Here is a tiny trained network, its code and every weight. The questions are about switching its units off for an input and a target symbol, where a switched-off unit gives its printed mean instead of its output.

import numpy as np


def w(rows, s, z=0):
    codes = np.array(rows[::2]) - 128.0
    scale = np.full(codes.shape[1], s)
    scale[-1] = z or s
    return codes * scale


def norm(h):
    return h / np.sqrt((h * h).mean(-1, keepdims=True) + 1e-5)


def f(y):
    return y / 2 * (1 + np.tanh(0.7978845608 * (y + 0.044715 * y**3)))


def softmax(a):
    e = np.exp(a - a.max(-1, keepdims=True))
    return e / e.sum(-1, keepdims=True)


def log_softmax(a):
    a = a - a.max(-1, keepdims=True)
    return a - np.log(np.exp(a).sum(-1, keepdims=True))


def net(x, mask):
    ids = ['βγεζηθλσω'.index(c) for c in x.split()]
    T = len(ids)
    res = E[ids] + P[:T]
    u = 0
    for l in range(2):
        r = norm(res)
        for j in range(2):
            rows = slice(4 * j, 4 * j + 4)
            q, k, v = (r @ M[l][rows].T for M in (Q, K, V))
            z = softmax(np.where(np.tri(T) > 0, q @ k.T / 4**0.5, -1e9)) @ v
            o = O[l][rows]
            res = res + np.where(mask[u + j], z, o[:, -1]) @ o[:, :-1]
        u += 2
        y = f(norm(res) @ A[l][:, :-1].T + A[l][:, -1])
        res = res + np.where(mask[u : u + 4], y, B[l][:, -1]) @ B[l][:, :-1]
        u += 4
    return log_softmax(norm(res)[-1] @ U[:, :-1].T + U[:, -1])


Q, K, V, O, A, B = {}, {}, {}, {}, {}, {}
E = w([
[131,179,159],'β',
[52,174,142],'γ',
[136,134,250],'ε',
[137,184,182],'ζ',
[162,125,143],'η',
[172,48,172],'θ',
[114,11,153],'λ',
[57,92,95],'σ',
[140,185,165],'ω',
],0.015)
P = w([
[254,138,94],'0',
[105,130,180],'1',
[105,132,168],'2',
[92,130,149],'3',
[94,135,147],'4',
[97,134,144],'5',
[90,136,135],'6',
[89,140,131],'7',
[89,146,130],'8',
[95,146,107],'9',
],0.0066)
Q[0] = w([
[57,68,102],'0.h1',
[93,73,120],'0.h1',
[76,122,93],'0.h1',
[72,15,154],'0.h1',
[140,85,158],'0.h2',
[211,70,60],'0.h2',
[6,62,62],'0.h2',
[143,234,140],'0.h2',
],0.013)
K[0] = w([
[32,107,132],'0.h1',
[136,144,151],'0.h1',
[22,170,146],'0.h1',
[60,89,249],'0.h1',
[148,74,165],'0.h2',
[149,51,132],'0.h2',
[47,80,106],'0.h2',
[132,185,90],'0.h2',
],0.013)
V[0] = w([
[114,221,17],'0.h1',
[124,198,75],'0.h1',
[33,118,254],'0.h1',
[9,194,121],'0.h1',
[136,163,250],'0.h2',
[170,141,151],'0.h2',
[210,209,212],'0.h2',
[75,192,163],'0.h2',
],0.0085)
O[0] = w([
[20,59,118,49],'0.h1',
[112,134,146,97],'0.h1',
[224,81,253,198],'0.h1',
[203,194,241,92],'0.h1',
[174,83,107,254],'0.h2',
[195,132,59,159],'0.h2',
[172,138,60,252],'0.h2',
[227,127,192,186],'0.h2',
],0.0051,0.0081)
A[0] = w([
[30,153,69,99],'0.n1',
[41,13,131,224],'0.n2',
[160,133,2,144],'0.n3',
[156,136,52,250],'0.n4',
],0.0083,0.0016)
B[0] = w([
[138,28,101,92],'0.n1',
[138,161,255,156],'0.n2',
[75,195,131,250],'0.n3',
[17,107,85,241],'0.n4',
],0.0066,0.0024)
Q[1] = w([
[32,37,184],'1.h1',
[75,157,178],'1.h1',
[178,101,212],'1.h1',
[141,81,128],'1.h1',
[122,119,253],'1.h2',
[170,136,75],'1.h2',
[194,209,45],'1.h2',
[116,135,31],'1.h2',
],0.012)
K[1] = w([
[192,143,161],'1.h1',
[111,145,154],'1.h1',
[146,169,135],'1.h1',
[234,136,88],'1.h1',
[135,143,243],'1.h2',
[143,110,25],'1.h2',
[4,28,66],'1.h2',
[90,161,52],'1.h2',
],0.013)
V[1] = w([
[86,166,218],'1.h1',
[152,180,146],'1.h1',
[87,191,217],'1.h1',
[157,169,32],'1.h1',
[253,139,202],'1.h2',
[164,253,190],'1.h2',
[152,142,219],'1.h2',
[118,165,165],'1.h2',
],0.008)
O[1] = w([
[144,165,128,102],'1.h1',
[108,92,121,171],'1.h1',
[95,154,65,115],'1.h1',
[112,192,43,182],'1.h1',
[245,170,99,253],'1.h2',
[94,240,2,187],'1.h2',
[180,54,231,177],'1.h2',
[139,247,61,135],'1.h2',
],0.0051,0.0049)
A[1] = w([
[81,93,246,22],'1.n1',
[68,175,186,30],'1.n2',
[201,70,87,254],'1.n3',
[38,113,90,94],'1.n4',
],0.013,0.0015)
B[1] = w([
[17,205,183,191],'1.n1',
[84,163,114,125],'1.n2',
[32,2,113,253],'1.n3',
[180,33,193,177],'1.n4',
],0.0077,0.0047)
U = w([
[83,145,77,144],'β',
[205,242,160,46],'γ',
[255,122,113,101],'ε',
[159,222,56,254],'ζ',
[91,47,39,149],'η',
[153,39,102,79],'θ',
[91,103,212,126],'λ',
[66,209,170,96],'σ',
[107,152,84,92],'ω',
],0.0099,0.0044)

Each question gives the input, a string of symbols that net reads in full, and the target symbol t.
The units are the heads (4 rows each of Q, K, V and O) and the neurons (one row each of A and B). Each row of codes is followed by its name. A weight is (code - 128) times the scale printed after its matrix; where a second scale follows, it is the last column's (O, A, B and U).
mask holds one flag per unit, layer by layer, with each layer's heads first. A switched-off unit (its flag False) gives its mean, the last column of its rows in O or B, instead of its output. The means were averaged over made-up inputs and are rounded, as every weight is.
A unit's drop is (log p(t) with every unit on - log p(t) with that unit switched off) / (log p(t) with every unit on - log p(t) with every unit switched off).
The circuit of an input: a set's keep is (log p(t) with only the set's units on - log p(t) with every unit switched off) / (log p(t) with every unit on - log p(t) with every unit switched off). Starting from all 12 units, units are removed one at a time, each time the one whose removal leaves the highest keep (on an exact tie, the one counted first), for as long as the keep stays at least 0.8.
units of the circuit, in order: the units of the circuit, biggest drop first
unit that matters most: the unit with the biggest drop
k most important neurons: the k neurons with the biggest drops, biggest first
top k neurons in layer l: the k neurons of layer l with the biggest drops, biggest first
which heads matter: for each layer, one digit per head in row order, 1 if its drop is at least 0.15 and else 0, layers parted by /
drop of u: that unit's drop, to one decimal
input σ ζ ε λ ω, target σ: units of the circuit, in order	(0.h1; 1.h2; 1.n3)
input η ε σ β, target η: units of the circuit, in order	(0.h1)
input β θ λ, target λ: units of the circuit, in order	(0.h2; 0.n2)
input ζ ε ε ζ, target ζ: units of the circuit, in order	(0.h1; 0.h2)
input ζ λ β, target ζ: which heads matter	10 / 00
input λ ε β ζ λ β, target λ: units of the circuit, in order	(1.h2; 0.h1; 0.h2)
input λ ε ζ, target λ: units of the circuit, in order	(1.h2; 0.h1; 0.n4)
input θ ε β ζ, target θ: top 2 neurons in layer 0	(0.n4; 0.n3)
input σ β ζ λ ζ, target σ: 2 most important neurons	(0.n1; 1.n1)
input θ λ β, target θ: which heads matter	11 / 01
input β η γ γ, target γ: units of the circuit, in order	(1.h2; 0.h1)
input ζ ζ β η λ, target λ: which heads matter	11 / 00
input λ σ ζ, target λ: 2 most important neurons	(1.n1; 0.n2)
input ζ ζ β, target ζ: unit that matters most	1.n3
input θ ζ γ ζ, target θ: 3 most important neurons	(1.n4; 0.n4; 1.n1)
input ζ λ η ε η γ ω ζ, target ζ: 2 most important neurons	(0.n3; 1.n3)
input η ε ζ ε β, target η: drop of 1.n4	0.1
input ζ ζ ω η σ γ ε ε, target ε: drop of 1.n1	0.1
input σ λ ζ ε ζ λ ζ, target σ: drop of 0.h2	0.0
input λ ζ ε ε ζ σ γ θ ε ω, target λ: drop of 0.h1	0.8
input ζ θ ω, target ζ: units of the circuit, in order	(0.h1)
